In the rows, 128 means zero.
Facts:
j10 | Θ j251, j256, j176, j600 | π stivil | μ 264
j101 | Θ j30 | ζ j646, j459, j169 | π fegri | μ 264
j109 | π feflen | μ 264
j113 | ζ j646, j730 | π stivil | μ 264
j117 | Θ j759 | ζ j819, j113 | π dotrir | μ 58
j119 | ζ j646 | π stivil | μ 982
j124 | ζ j298 | π sofi | μ 264
j131 | Θ j973, j538 | π skunos | μ 658
j132 | Θ j571 | π skunos | μ 897
j147 | π stivil | μ 264
j151 | ζ j6, j730 | π fegri | μ 264
j153 | ζ j819, j784 | π stivil | μ 264
j154 | π sofi | μ 264
j155 | ζ j822, j759 | π fegri | μ 982
j158 | Θ j424, j336, j23, j411 | ζ j379, j767, j348 | π dotrir | μ 264
j160 | Θ j248 | π feflen | μ 370
j169 | π dotrir | μ 264
j175 | ζ j822, j368, j298 | π feflen | μ 658
j176 | π stivil | μ 658
j179 | ζ j169, j966 | π sofi | μ 658
j188 | π sofi | μ 264
j189 | Θ j328 | ζ j276, j23, j462 | π stivil | μ 264
j191 | π fegri | μ 293
j194 | ζ j908 | π fegri | μ 370
j217 | ζ j256 | π stivil | μ 264
j22 | ζ j772 | π sofi | μ 264
j224 | ζ j488, j595 | π skunos | μ 370
j23 | ζ j6 | π skunos | μ 58
j24 | Θ j9 | ζ j119, j974 | π dotrir | μ 658
j248 | ζ j548 | π stivil | μ 264
j250 | ζ j189, j891 | π sofi | μ 264
j251 | π sofi | μ 658
j256 | ζ j402 | π skunos | μ 264
j268 | Θ j366 | π fegri | μ 264
j276 | ζ j6, j378, j784 | π stivil | μ 264
j279 | ζ j298 | π feflen | μ 658
j280 | Θ j406, j412, j779, j191, j353 | ζ j819 | π feflen | μ 264
j297 | ζ j101 | π sofi | μ 293
j298 | Θ j542, j748 | ζ j368 | π feflen | μ 58
j30 | π feflen | μ 897
j305 | ζ j538 | π sofi | μ 264
j307 | ζ j488, j169 | π skunos | μ 264
j31 | π sofi | μ 264
j326 | Θ j276, j875, j151, j191 | π skunos | μ 58
j328 | ζ j488, j348 | π stivil | μ 264
j331 | π fegri | μ 370
j336 | π stivil | μ 264
j341 | Θ j424, j147, j154 | ζ j6, j353 | π stivil | μ 370
j348 | ζ j822, j402, j169 | π dotrir | μ 370
j353 | ζ j248, j224 | π fegri | μ 264
j366 | ζ j77 | π sofi | μ 897
j368 | ζ j433 | π skunos | μ 264
j374 | ζ j488, j408 | π stivil | μ 264
j377 | Θ j450, j119, j188, j39 | π stivil | μ 370
j378 | ζ j822, j488, j368 | π feflen | μ 264
j379 | Θ j179 | ζ j6, j988 | π skunos | μ 264
j388 | ζ j589, j504, j974 | π dotrir | μ 264
j39 | π skunos | μ 370
j399 | Θ j406, j893, j408 | π stivil | μ 370
j402 | ζ j169 | π fegri | μ 264
j406 | ζ j433 | π skunos | μ 370
j408 | ζ j581, j548 | π skunos | μ 658
j411 | ζ j439 | π stivil | μ 897
j412 | ζ j6, j433, j730 | π stivil | μ 897
j419 | Θ j83 | ζ j611, j224, j966 | π stivil | μ 897
j424 | π dotrir | μ 58
j433 | π stivil | μ 264
j439 | ζ j408 | π sofi | μ 264
j447 | Θ j6 | ζ j759, j784 | π skunos | μ 897
j450 | ζ j488, j6, j504 | π skunos | μ 897
j454 | Θ j858, j191, j748, j491 | π feflen | μ 370
j455 | Θ j695 | ζ j988 | π sofi | μ 264
j457 | ζ j758, j908 | π dotrir | μ 370
j459 | π fegri | μ 370
j462 | π dotrir | μ 370
j466 | Θ j331, j176 | π skunos | μ 658
j469 | π feflen | μ 370
j470 | ζ j581, j408 | π skunos | μ 982
j474 | Θ j412 | ζ j759, j595 | π sofi | μ 264
j481 | ζ j328, j784 | π stivil | μ 370
j483 | ζ j538 | π feflen | μ 370
j488 | ζ j169 | π skunos | μ 982
j491 | π feflen | μ 370
j498 | π sofi | μ 264
j504 | ζ j169 | π dotrir | μ 293
j51 | ζ j169, j966, j730, j548 | π feflen | μ 264
j514 | ζ j581 | π fegri | μ 370
j52 | Θ j973, j779 | π sofi | μ 264
j538 | ζ j402, j433 | π feflen | μ 264
j542 | ζ j836, j828 | π dotrir | μ 264
j548 | ζ j730 | π dotrir | μ 658
j551 | ζ j23 | π sofi | μ 264
j559 | Θ j581, j671, j348 | ζ j772 | π sofi | μ 264
j570 | Θ j374, j859, j611, j469 | π skunos | μ 370
j571 | π feflen | μ 658
j581 | ζ j169, j504 | π sofi | μ 370
j584 | ζ j538 | π dotrir | μ 264
j589 | ζ j411 | π dotrir | μ 264
j59 | ζ j611 | π sofi | μ 293
j595 | Θ j791 | ζ j459, j169, j504, j101, j307 | π dotrir | μ 58
j6 | π skunos | μ 264
j600 | π dotrir | μ 264
j611 | ζ j581, j538 | π sofi | μ 658
j629 | π dotrir | μ 897
j631 | Θ j759, j6, j297 | ζ j864, j151 | π skunos | μ 897
j635 | Θ j119, j251 | ζ j51, j730 | π dotrir | μ 370
j646 | ζ j169, j581 | π fegri | μ 264
j663 | Θ j629, j693, j82, j748 | ζ j695, j419 | π stivil | μ 370
j664 | ζ j119 | π sofi | μ 897
j668 | ζ j635, j504 | π dotrir | μ 264
j671 | π dotrir | μ 264
j673 | ζ j759, j378 | π skunos | μ 264
j68 | Θ j31, j875, j671 | ζ j307 | π fegri | μ 58
j693 | π feflen | μ 293
j695 | ζ j439 | π sofi | μ 58
j703 | ζ j883, j276, j433 | π sofi | μ 264
j715 | ζ j864, j153 | π feflen | μ 370
j721 | Θ j82 | ζ j488, j548 | π dotrir | μ 58
j722 | ζ j584, j268 | π stivil | μ 58
j730 | ζ j169 | π dotrir | μ 264
j746 | ζ j101, j408 | π skunos | μ 264
j748 | π feflen | μ 264
j758 | ζ j433, j548 | π fegri | μ 982
j759 | π feflen | μ 293
j767 | ζ j348 | π stivil | μ 264
j77 | ζ j883, j946, j368, j758, j776 | π feflen | μ 264
j772 | ζ j378, j504 | π dotrir | μ 982
j773 | ζ j406, j864 | π fegri | μ 982
j774 | ζ j822, j6 | π feflen | μ 370
j776 | π dotrir | μ 370
j779 | π fegri | μ 264
j781 | Θ j462 | ζ j836 | π dotrir | μ 658
j784 | ζ j858 | π feflen | μ 264
j791 | π skunos | μ 264
j795 | Θ j424, j848 | π stivil | μ 370
j819 | ζ j348 | π skunos | μ 264
j82 | ζ j353 | π dotrir | μ 293
j822 | ζ j488 | π dotrir | μ 264
j828 | π dotrir | μ 264
j83 | π feflen | μ 264
j836 | Θ j22, j483, j331, j411, j109 | ζ j169, j483 | π skunos | μ 370
j837 | Θ j224 | ζ j379, j722 | π skunos | μ 264
j846 | Θ j83, j188, j986 | π skunos | μ 982
j848 | π fegri | μ 370
j852 | ζ j439, j746, j595, j481, j101 | π skunos | μ 264
j858 | ζ j169, j433 | π fegri | μ 264
j859 | ζ j124 | π dotrir | μ 264
j864 | ζ j402 | π dotrir | μ 264
j867 | ζ j483, j673 | π skunos | μ 370
j873 | Θ j730 | π stivil | μ 370
j875 | π skunos | μ 264
j878 | ζ j169, j538, j101 | π dotrir | μ 370
j88 | Θ j279 | π dotrir | μ 982
j882 | π fegri | μ 264
j883 | Θ j374, j498 | ζ j822, j6 | π feflen | μ 264
j891 | ζ j828 | π sofi | μ 264
j893 | π dotrir | μ 264
j9 | π stivil | μ 264
j907 | Θ j459, j462 | ζ j59, j538, j595, j341 | π feflen | μ 982
j908 | π fegri | μ 658
j924 | Θ j31, j406 | ζ j169 | π stivil | μ 264
j929 | ζ j504 | π sofi | μ 264
j946 | ζ j6, j776 | π sofi | μ 264
j966 | ζ j6, j169 | π skunos | μ 658
j967 | Θ j83, j882, j668 | π fegri | μ 58
j971 | Θ j538, j307 | π fegri | μ 370
j973 | π feflen | μ 897
j974 | ζ j6, j169 | π sofi | μ 264
j986 | ζ j631 | π sofi | μ 264
j988 | ζ j864, j504 | π feflen | μ 982
j990 | ζ j217 | π skunos | μ 58

Known rows:
j474: [ 83 139 166 154 135 132 137 136 119 150 131 123 138 109 115 134 103 163
 126 144 133 152 115 121 119 122 114 126 141 126]
j784: [115 115 156 137 116 129 127 141 125 175 126 114 143 124 118 124  83 144
 126 145 127 133 126 163 115 131 118 119 146 106]
j858: [ 58 131 186 124 147 128 152 139 110 150 149 132 151 110 128 116 138 101
 128 156 119 141 124 120 111 134 117 117 148 122]
j668: [113 118 163 132 128 121 136 136 127 143 124 116 149 124 121 125 106 120
 133 145 116 146 124 150 116 125 134 124 148 111]
j967: [100 147 119 134 131 153 148 144 124 121 138 159  97 137 131 128 164 116
 141 150 129 150 137  70 127 142 125 136 109 121]
j424: [181 129 101 127 111 141 135 137 131 118 123 133 100 145 139 129 162  87
 145 146 115 133 142 121 124 140 145 119 121 106]
j155: [118 139 107 131 166 150 154 146 134 116 137 154 102 143 110 109 187 100
 154 159 124 157 117 102 130 140 153 115 141 119]
j459: [119 136 136  95 167 143 131 143 113 124 135 155 132 126 121 110 183 116
 145 159 124 130 130 120 124 129 130 110 144  95]
j946: [ 86 134 159 141 130 131 137 136 117 157 128 118 143 113 120 125  98 132
 123 150 126 142 118 133 117 125 123 116 149 124]
j268: [ 18 106 170 172 111 124 147 153 105 148 139 140 117  94 120 119 108 174
 139 152 128 154 122  88 108 149 111 146 149 108]
j366: [100 110 132 180 110 134 149 136 125 106 118 124  75 117 121 128 155 101
 163 164 120 156 131 139 116 151 175 121 139 136]
j722: [ 86 137 152 112 155 149 153 146 128 107 145 167  90 135 140 121 178  77
 141 155 111 121 132  68 123 142 124 139 120 120]
j929: [ 81 129 165 154 135 129 137 139 117 146 131 122 147 111 118 130 108 145
 127 145 126 148 119 140 117 123 125 118 145 118]
j68: [100 141 149 126 150 151 141 141 133 107 129 156  91 134 123 130 156 109
 144 150 127 146 134  89 132 132 136 136 116 124]
j819: [151  95 110 154 108 129 111 127 129 154 114 100 135 103 132 154  61 160
 127 130 127 116 117 197 118 117 131 102 142 104]
j399: [ 94 144 120 106 157 145 153 155 119 121 151 165 109 127 132 108 166 107
 137 146 128 166 123  37 124 140 108 139 139 103]
j419: [ 45 127 152 118 172 147 159 139 122 115 143 152 106 141 128 127 178 110
 150 149 124 147 127  75 124 137 124 150 103 132]

Rows:
No name comes twice in this set of rows, the named rows included.
[136 135 118 122 142 148 129 135 148 121 109 139  81 143 123 138 138 111
 150 136 125 151 135 116 132 125 148 135 117 116] => j721
[201 111 107 162 121 123  92 135 105 152 147  93 137 123 132 167  81  85
 106 121 127 126 125 192 118 111 114  68 166 110] => j791
[177 143  98 140 107 143 121 152 140 146 117 137 110 141 123 130 128 146
 140 138 133 161 129 102 129 132 129 125 145  96] => j454
[168 141 113 117 136 138 131 149 143 125 115 134 101 135 117 117 133 105
 144 142 126 157 125 120 125 125 138 121 152 104] => j457
[108 135 114 112 152 150 145 144 114 128 141 151 107 133 122 109 168 109
 141 159 133 145 127  95 123 141 132 122 144 100] => j908
[137 131 123 124 143 143 120 143 122 118 124 141 128 123 124 118 165 132
 147 153 123 131 131 153 128 128 147 105 147  94] => j581
[106 140 138 127 157 138 136 150 129 114 132 157 119 123 117 117 169 122
 144 152 122 159 126 101 130 124 133 121 146 106] => j514
[ 38 136 180  82 171 129 158 136 112 138 158 131 174 123 145  96 160  90
 123 155 120 136 114 102 118 126  99 131 130 123] => j248
[228 109  77 137 125 139  98 131 143 128 105 115 105 113 134 134 107 135
 141 134 119 110 125 192 127 117 165  86 156  94] => j406
[151 135 112 133 142 153 131 138 147 128 121 143  90 140 121 143 122 101
 140 138 122 129 134 108 132 121 130 129 115 117] => j117
[ 50 124 183 111 161 123 161 145 108 143 153 134 143 117 132 103 139  70
 126 156 115 132 117  92 110 137 112 126 146 124] => j276

Now the same objects, written a new way:
Known rows:
j51: [138 167 106 136 121  93 114 124 115 150  96 104 123 158 128  89 128 110
  99 119 109 100 148 117 128 117 112 107 118  94 114 141 143 194 105 151
  85 140 129 118 110 168  92 132 118 213]
j408: [149 155 131 126 130  94  84 129 112 150  95 121 127 108 107  94 150 129
  86 137 113 114 155 131 121 112 122  84 122 120 126 135 105 223 104 151
 100 152 121 134  94 140 101 116 151 177]
j551: [165 146 114 142 113 167  66 149 156 139 114 157 120  67 139 104 164 138
  68 116 120  79 155 117 136 135 122  97 141  87 116 145 121 184 148 143
  75 151 123 101  81 152  87 126 129 162]
j646: [151 172 123 141 106 110 110 137 134 132 105 107 144 111 114  85 140 136
  83 114 105 105 154 115 125 122 124 105 110 112 124 118 129 201 105 166
  52 141 126 122 103 172  92 115 125 179]
j119: [154 161 126 132 114 127 104 145 142 144 112 122 131  86 111  87 151 124
  86 115 114 110 161 130 131 115 122 103 116 106 116 120 130 193 120 158
  60 145 128 121  86 157  84 123 129 177]
j538: [151 171 105 118 151 104 124 114 101 161  95 116 119 146 119  91 146  98
 106 129 110 117 151 104 127 112 112 124 118  90 110 137 146 213 100 161
  96 139 133 111 102 153  86 137 124 207]
j570: [149 133 184 133 151  96 110 171 102 151  79 134 164 135 131  65 136 118
  88  97 123 126 150  95 132  86 125 118 157 120 134 129  57 210 151 144
 161 172 146 130 116 141 101 109 169 177]
j908: [146 151 135 130 119 101 116 150 130 155  93 136 152  83  93  78 147 113
  75 113 118 129 157 144 134 117 122  91 107 121 116 137  78 204  96 154
 124 139 116 147  94 161  87 118 151 181]
j514: [183 127 164 108 122 128 116 149 105 151  97 112 136 134 104  85 143 133
  96 104 106 118 151 124 139 101 125  80 148 107 115 117 115 203  99 149
 134 156 131 128 109 159  95 102 144 157]
j986: [159 143 114 143 103 171  61 150 157 139 113 156 111  65 136 103 163 136
  64 114 117  78 156 114 138 131 118 110 144  84 122 143 104 185 141 151
  63 150 128 105  76 141  82 124 129 164]
j559: [133 150 108 147 134 149  82 178 157 135 112 162 146  79 162  96 169 141
  76 113 124  69 157  91 130 119 118 122 138 102 130 131  80 190 179 135
  69 164 148  99  93 126  83 132 146 163]
j52: [121 147 112 161 146 156 100 187 163 132 100 178 161  68 161  91 170 137
  67 111 128  81 153  94 132 124 114 134 134 103 122 139  49 195 172 134
  88 163 147 107  93 136  82 130 148 174]
j341: [164 136 154 112 147 126 107 194 131 160  92 122 148 146 149  75 140 128
  98  79 120 116 156 113 140  74 138  98 165 122 122 133 160 179 174 119
 134 162 144 136 125 161  87 120 158 151]
j353: [161 163 130 129 125 126 107 133 137 140 112 118 135  87 103  89 152 115
  93 126 118 111 158 142 125 113 124  90 114 104 109 122 122 196 107 161
  65 150 130 139  98 159  91 114 130 183]
j22: [166 150 113 147 111 165  59 152 150 138 118 155 126  61 137 102 165 148
  68 113 120  80 155 109 136 135 120 100 145  92 118 143 119 182 142 140
  82 149 125  96  76 146  88 126 129 161]
j326: [137 155 186 148 164 128 129 154 127 123  91 134 170 119 155  68 146 115
  98 116 128 129 150 107 122 104 126 144 145  96 118 114  62 194 157 158
  97 176 167 118 109 152 102 114 128 202]
j30: [144 115 161 111 126  76 131 154  87 182  70 133 137 163 112  71 126  96
  95 107 114 141 139 151 142 110 106  87 144  90 118 142 101 187  84 132
 210 151 125 128 103 153  96 118 135 197]

Rows:
No name comes twice in this set of rows, the named rows included.
[147 139 102 144  94 139  69 165 145 139 100 152 131  95 147 102 155 163
  58 110 107  67 146 108 135 139 121  86 132 104 133 151 125 195 133 129
  93 144 115 104  82 156  89 119 142 152] => j179
[137 153 115 133 112  87  85 134 119 154 118 110 124 127 116  89 130  93
 109 122 124  92 158 147 127 119 103  70 134  95 108 131 128 170  96 151
 104 154 135 135 105 147 100 127 112 214] => j378
[171 129 148 104 147 106 123 133  67 173  83 109 124 182 116  86 136 108
 114 108 105 124 143 107 141  98 111  95 154  86 113 130 128 203  95 148
 162 150 134 114 111 151  95 120 131 185] => j483
[168 117 153 110 131 105 111 138  79 171  92 110 124 174 119  86 131 102
 111 104 111 111 146 125 138  98 110  82 158  85 106 129 122 192  96 142
 171 155 136 126 114 149 100 116 132 191] => j715
[131 176 134 140 151  90  91 156 136 139 106 120 145 105 137  78 147 117
  95 119 128 104 163 107 118  98 127 130 124 124 133 125 112 202 164 149
  68 168 146 126 107 135  96 123 156 188] => j837
[174 125 178 120 116 108  74 143  97 149 100 112 138 135 110  85 136 129
  98 110 113 112 150 126 130 103 122  66 167 111 124 124  98 192 110 141
 149 166 133 135 108 148 116  96 137 167] => j224
[170 123 170 119 160 143 128 126  90 139  70 120 135 151 113  98 152 135
  96 125 108 133 142 112 126  99 132  89 154 104 114 143  76 233 113 146
 125 166 138 135 111 150 103 101 147 166] => j406
[119 148 124 141 100 104  99 131 130 168  90 131  99 129 110  72 122  70
  81 101 110 111 162 150 136 117  97 146 133  62 120 134  67 206 105 194
  73 143 135 139  99 133  81 123 127 229] => j83
[118 116 165  99 113 108 117 191 131 177  68 138 110 155 129  72 143 123
  86  82 101 121 158 157 138  87 115 134 151  89 151  98 101 212 157 156
  60 175 144 139 100 111  80 101 173 149] => j419
[179 161 182 133 138 155  95 122 141 127  97 109 120 125 142  81 132 120
  89 113 131 134 152 131 123 103 143  97 167  85 109 147 172 173 158 151
  86 163 139 130 105 182 103 114 118 193] => j23
[106 169 144 151 125  98  95 157 148 149  87 140 127 102 129  62 135 101
  69 100 118 120 170 132 125 100 117 170 134  92 145 125  45 217 165 189
  39 162 147 140  94 116  86 115 159 203] => j846
[149 140 167 128 137  87 101 169 100 143  82 108 161 164 155  72 131 146
  96  93 107 110 150  85 127  87 129 115 156 131 143 126 127 207 157 135
 131 166 145 115 116 153 103 109 161 160] => j836

The same objects again, as new rows of numbers:
Known rows:
j882: [176 113 187 119 103 131 137 108 115 119  82 128 128 109 104 130 126 112
 141 136 122 153 131 149 119 122  99 120 147 132 179 125 112 121 118]
j781: [ 86  96 110 157 103  81 133 162 158 136 175 128 102 125 216 144 157 160
 142 103  58  86 155 162 171 145  87 164 129 172  97  41  74  85  79]
j336: [131 141 116 105 145  93 105 119 128 174 117 142 129 122 123 131 131 103
  98  75 126 125 124 142 124 130 114 120 109 181 156 112 143 126  98]
j758: [194 127 184 118 121 132 111  86 120 141  53 135 118 112  23 110 126  82
  64 107 137 159 118 139  76 112  90  74 138 121 187 153 151 141 140]
j629: [137 134 129 113 135  80  94 127 124 180 123 171 138 132 157 120 166 110
  67 108 141 105 108 118 151 151 111 108 104 147 147  96 113 135  85]
j837: [159 129 147 148 145  86 115 111 155 112 136 126 148 125  90  85 135 112
 121 124  84 160 140 117 141 147 124  82 153 126 140 141 102 133 116]
j504: [131 132 100 122 134  77 129 112 160 155 127 152  88 132 154 120 186 113
  99 108 110  67 111 128 131 143  99 130 134 199 132  92 100 128 112]
j971: [161  92 163 165 121 134 150 115 144 102 108 102 113 105 117 144 129 114
 147 127  64 130 155 179 121 113  64 147 143 147 150 117 102  92 138]
j498: [132 163 134 175 120 103 125 107 148 127 102 171 141 163  95  78 171 131
 137 164  92 164 116 111 153 139 154  60 187  85 144 158  87 108 151]
j819: [158 135 146 145 146  82 113 111 149 115 122 130 152 126  89  92 138 111
 133 126  96 162 133 114 139 147 129  82 150 135 152 149  95 126 119]
j459: [145 107 166 155 115 138 139 130 130 111  84 122 112 108 114 162 142 119
 176 127  76 129 138 166 126 102  87 139 138 161 175 131  90  90 138]
j891: [137 167 137 177 127  94 127  94 155 107 103 163 142 167  99  67 177 129
 137 158 100 158 145 113 160 125 150  75 175  74 137 172 108 112 148]
j474: [139 147 137 168 141  86 138  70 164  99 115 139 156 176 111  61 164 131
 115 153  99 154 142 126 169 144 124  66 165  59 123 143  94 116 159]
j305: [137 157 127 164 123 100 136  91 155 116 111 153 148 172  96  62 162 135
 132 155  99 163 131 125 162 152 144  67 180  77 133 146  99 114 150]
j59: [131 155 110 177 137  93 151  78 175 105 106 149 114 171 116  77 187 129
 160 170  76 129 137 124 155 140 139  89 199 116 132 155  83 113 177]
j154: [119 177 122 166 140  98 127  91 149 132 101 162 151 176  95  76 158 130
 147 141  99 169 129 134 160 132 160  74 169  85 147 163 115 103 159]
j52: [141 152 143 183 150  84 129  75 167 111 121 148 145 169 104  71 173 127
 116 153  93 153 155 119 163 139 128  79 164  54 122 156  98 115 160]

Rows:
No name comes twice in this set of rows, the named rows included.
[ 81 104 115 158 112  70 130 172 155 146 163 139 101 128 217 160 161 155
 153  98  68  90 159 155 167 138  92 171 129 172 118  49  72  83  87] => j548
[155 131 144 121 140  85  93 136 137 160 125 154 112 107 125 137 157  98
  87  98 123 110 127 131 117 127 103 125 113 167 154 110 123 123  91] => j433
[140  89 119 142 128  87 129 124 158 126 151 109 104 111 148 129 151 120
  96  89  79  89 141 149 134 138  55 133 118 177 112  76  92 119 100] => j663
[136 133 128  89  99  73 115 120 139 157 123 162 106 128 144 101 162 126
  90  96 156 100 118 117 135 158 109 103 133 157 137  70 107 144  77] => j668
[ 77 130 125 216 109  99 147 150 161  99 138 151 132 163 174 118 169 171
 222 161  29 151 151 147 189 131 140 115 190 100 120 117  36  65 150] => j611
[165 133 153 101 134  74 116 109 158 149 143 131 103 105 126 109 140 106
  85  84 128 112 164 142 122 139 104 138 118 163 132  95 152 123  88] => j10
[170 156 148  61 106  77  97  88 127 147  73 164  98 114  64  99 158  92
  69  69 197 122 109  98  99 141 103  67 125 165 165 115 152 172  84] => j119
[111 172 110 154 130 100 147  78 148 119 102 148 155 189 100  62 144 139
 149 134 108 175 132 136 163 142 162  73 177  85 140 146 122 114 160] => j22
[149 111 121 113 109  98 105 143 115 161 115 151 123 112 120 121 147 115
  91  98 115 119  87 126 124 147 107  92 127 181 155  92 104 133  79] => j374
[160 110 127 169 190  72 137  74 183  93 138 101 136 136 135  97 157 101
 131 138  62 114 151 125 140 142  89 114 150 148 134 146  75 133 153] => j326
[138 132 113 109 112  82 110 123 136 164 134 155 119 132 138 107 158 123
  71  95 127 103 115 128 141 154 104 102 122 157 127  83 121 135  84] => j388
[161  90 114 151 151 110 158  79 164 141 128 147  83 144 174 136 170  92
 102 139  99  88 123 167 107 102  84 141 140 150 146 106 111 103 125] => j298
[123 108 125 150  92 126 135 141 132 148  97 154  88 124 142 148 175 129
 132 119  85 103 113 163 126 120  90 127 141 166 144  90  87  93 120] => j469

